Here is a tiny trained network, its code and every weight. The questions are about switching its units off for an input and a class, where a switched-off unit gives its printed mean instead of its output.

import numpy as np


def w(rows, s, z=0):
    codes = np.array(rows[::2]) - 128.0
    scale = np.full(codes.shape[1], s)
    scale[-1] = z or s
    return codes * scale


def norm(h):
    return h / np.sqrt((h * h).mean(-1, keepdims=True) + 1e-5)


def f(y):
    return np.maximum(y, 0)


def log_softmax(a):
    a = a - a.max(-1, keepdims=True)
    return a - np.log(np.exp(a).sum(-1, keepdims=True))


def net(x, mask):
    res = np.array(x, float).reshape(1, 6) / 4 @ E
    u = 0
    for l in range(4):
        y = f(norm(res) @ A[l][:, :-1].T + A[l][:, -1])
        res = res + np.where(mask[u : u + 11], y, B[l][:, -1]) @ B[l][:, :-1]
        u += 11
    return log_softmax(norm(res)[-1] @ U[:, :-1].T + U[:, -1])


A, B = {}, {}
E = w([
[127,133,126],'x0',
[126,134,129],'x1',
[131,128,127],'x2',
[163,56,137],'x3',
[99,133,246],'x4',
[21,86,104],'x5',
],0.011)
A[0] = w([
[142,165,185,100],'0.n0',
[154,122,83,55],'0.n1',
[115,115,170,26],'0.n2',
[79,98,204,112],'0.n3',
[193,71,133,92],'0.n4',
[121,2,134,117],'0.n5',
[180,52,136,5],'0.n6',
[163,54,139,31],'0.n7',
[152,47,143,2],'0.n8',
[109,87,45,117],'0.n9',
[140,87,127,32],'0.n10',
],0.014,0.0061)
B[0] = w([
[156,86,47,192],'0.n0',
[175,31,144,162],'0.n1',
[167,104,142,140],'0.n2',
[141,64,83,249],'0.n3',
[105,240,117,200],'0.n4',
[62,254,106,242],'0.n5',
[82,186,99,160],'0.n6',
[93,209,119,159],'0.n7',
[111,219,145,149],'0.n8',
[145,46,170,253],'0.n9',
[147,157,152,131],'0.n10',
],0.0095,0.0049)
A[1] = w([
[147,149,123,67],'1.n0',
[151,96,25,2],'1.n1',
[110,128,231,41],'1.n2',
[143,124,50,19],'1.n3',
[188,4,152,165],'1.n4',
[44,153,108,127],'1.n5',
[69,54,154,82],'1.n6',
[152,135,192,123],'1.n7',
[95,97,245,123],'1.n8',
[95,158,123,117],'1.n9',
[108,164,208,140],'1.n10',
],0.011,0.0064)
B[1] = w([
[129,135,121,133],'1.n0',
[191,70,56,166],'1.n1',
[161,55,104,139],'1.n2',
[142,86,80,145],'1.n3',
[126,185,102,232],'1.n4',
[178,175,148,254],'1.n5',
[106,166,12,215],'1.n6',
[140,85,62,151],'1.n7',
[237,28,2,182],'1.n8',
[144,152,149,172],'1.n9',
[128,136,44,175],'1.n10',
],0.0089,0.0051)
A[2] = w([
[131,99,187,174],'2.n0',
[96,181,105,51],'2.n1',
[112,151,73,252],'2.n2',
[176,93,33,38],'2.n3',
[79,71,182,179],'2.n4',
[59,102,144,102],'2.n5',
[135,136,149,42],'2.n6',
[7,59,141,182],'2.n7',
[90,170,186,58],'2.n8',
[64,82,161,131],'2.n9',
[122,132,153,91],'2.n10',
],0.016,0.0033)
B[2] = w([
[170,98,80,128],'2.n0',
[79,167,203,170],'2.n1',
[53,138,171,245],'2.n2',
[49,37,254,242],'2.n3',
[147,53,25,130],'2.n4',
[157,164,82,144],'2.n5',
[161,127,181,128],'2.n6',
[232,209,5,174],'2.n7',
[101,114,162,137],'2.n8',
[127,137,15,137],'2.n9',
[151,80,158,128],'2.n10',
],0.0076,0.012)
A[3] = w([
[166,154,98,1],'3.n0',
[208,120,181,121],'3.n1',
[105,186,201,146],'3.n2',
[73,207,84,128],'3.n3',
[198,24,70,32],'3.n4',
[207,165,190,105],'3.n5',
[135,119,203,151],'3.n6',
[138,65,118,60],'3.n7',
[195,123,205,127],'3.n8',
[56,131,250,157],'3.n9',
[148,101,238,99],'3.n10',
],0.012,0.0044)
B[3] = w([
[76,132,77,129],'3.n0',
[101,120,16,167],'3.n1',
[27,82,202,210],'3.n2',
[168,187,204,240],'3.n3',
[107,7,203,172],'3.n4',
[62,217,1,171],'3.n5',
[30,156,122,183],'3.n6',
[83,72,176,161],'3.n7',
[92,146,26,174],'3.n8',
[19,141,207,254],'3.n9',
[43,165,89,189],'3.n10',
],0.007)
U = w([
[140,2,86,129],'0',
[100,154,122,184],'1',
[89,152,125,151],'2',
[156,186,13,102],'3',
[109,143,139,167],'4',
[119,194,196,91],'5',
[218,136,202,2],'6',
],0.016,0.0099)

Each question gives the input, the list of numbers given to net, and the class t.
The units are the neurons (one row each of A and B). Each row of codes is followed by its name. A weight is (code - 128) times the scale printed after its matrix; where a second scale follows, it is the last column's (A, B and U).
mask holds one flag per neuron, layer by layer. A switched-off neuron (its flag False) gives its mean, the last column of its row in B, instead of its output. The means were averaged over made-up inputs and are rounded, as every weight is.
A unit's drop is (log p(t) with every unit on - log p(t) with that unit switched off) / (log p(t) with every unit on - log p(t) with every unit switched off).
The circuit of an input: a set's keep is (log p(t) with only the set's units on - log p(t) with every unit switched off) / (log p(t) with every unit on - log p(t) with every unit switched off). Starting from the 12 units with the biggest drops (on a tie, the unit counted first), units are removed one at a time, each time the one whose removal leaves the highest keep (on an exact tie, the one counted first), for as long as the keep stays at least 0.8.
circuit, biggest first: the units of the circuit, biggest drop first
k most important neurons: the k neurons with the biggest drops, biggest first
k most important neurons of layer l: the k neurons of layer l with the biggest drops, biggest first
drop of u: that unit's drop, to one decimal
input [2,1,-1,-4,-6,-3], class 0: 3 most important neurons	[1.n1 0.n5 2.n1]
input [-5,2,6,2,8,3], class 0: circuit, biggest first	[1.n8]
input [4,0,1,-7,-1,-8], class 3: 2 most important neurons	[2.n3 0.n5]
input [5,-5,4,3,-4,8], class 3: 3 most important neurons	[2.n7 0.n9 0.n5]
input [3,-6,-6,-6,-7,-5], class 0: 2 most important neurons	[0.n5 1.n1]
input [-2,4,4,2,-3,8], class 3: 2 most important neurons	[2.n7 0.n9]
input [0,4,-1,-7,-8,2], class 0: 3 most important neurons	[0.n5 1.n1 0.n9]
input [1,4,-2,1,-1,6], class 3: 3 most important neurons	[2.n7 0.n9 2.n3]
input [0,-2,-3,7,-5,6], class 5: 2 most important neurons	[0.n5 1.n5]
input [-1,-3,0,3,7,8], class 3: 3 most important neurons	[0.n5 2.n7 0.n9]
input [2,-5,-5,6,2,6], class 3: 4 most important neurons of layer 2	[2.n3 2.n7 2.n5 2.n9]
input [0,-2,3,8,-5,0], class 5: 2 most important neurons	[0.n5 0.n4]
input [-5,-5,-5,3,3,-6], class 3: 2 most important neurons of layer 2	[2.n2 2.n3]
input [5,-8,6,4,-8,1], class 0: 2 most important neurons of layer 1	[1.n1 1.n3]
input [0,-2,-6,1,8,-3], class 0: most important neuron	[1.n8]
input [1,-2,-2,-3,-5,-2], class 0: 2 most important neurons	[1.n1 2.n1]
input [-2,5,-3,4,-7,-1], class 0: 3 most important neurons	[1.n1 2.n1 1.n3]
input [-1,-5,3,8,-3,8], class 3: 2 most important neurons of layer 0	[0.n9 0.n4]
input [4,-4,-5,8,-5,6], class 5: 2 most important neurons of layer 0	[0.n5 0.n3]
input [-7,6,-5,-1,2,-8], class 3: drop of 2.n3	0.2
input [-3,-2,5,2,8,-7], class 0: drop of 1.n8	0.2
input [8,5,5,0,8,5], class 0: most important neuron of layer 1	[1.n8]
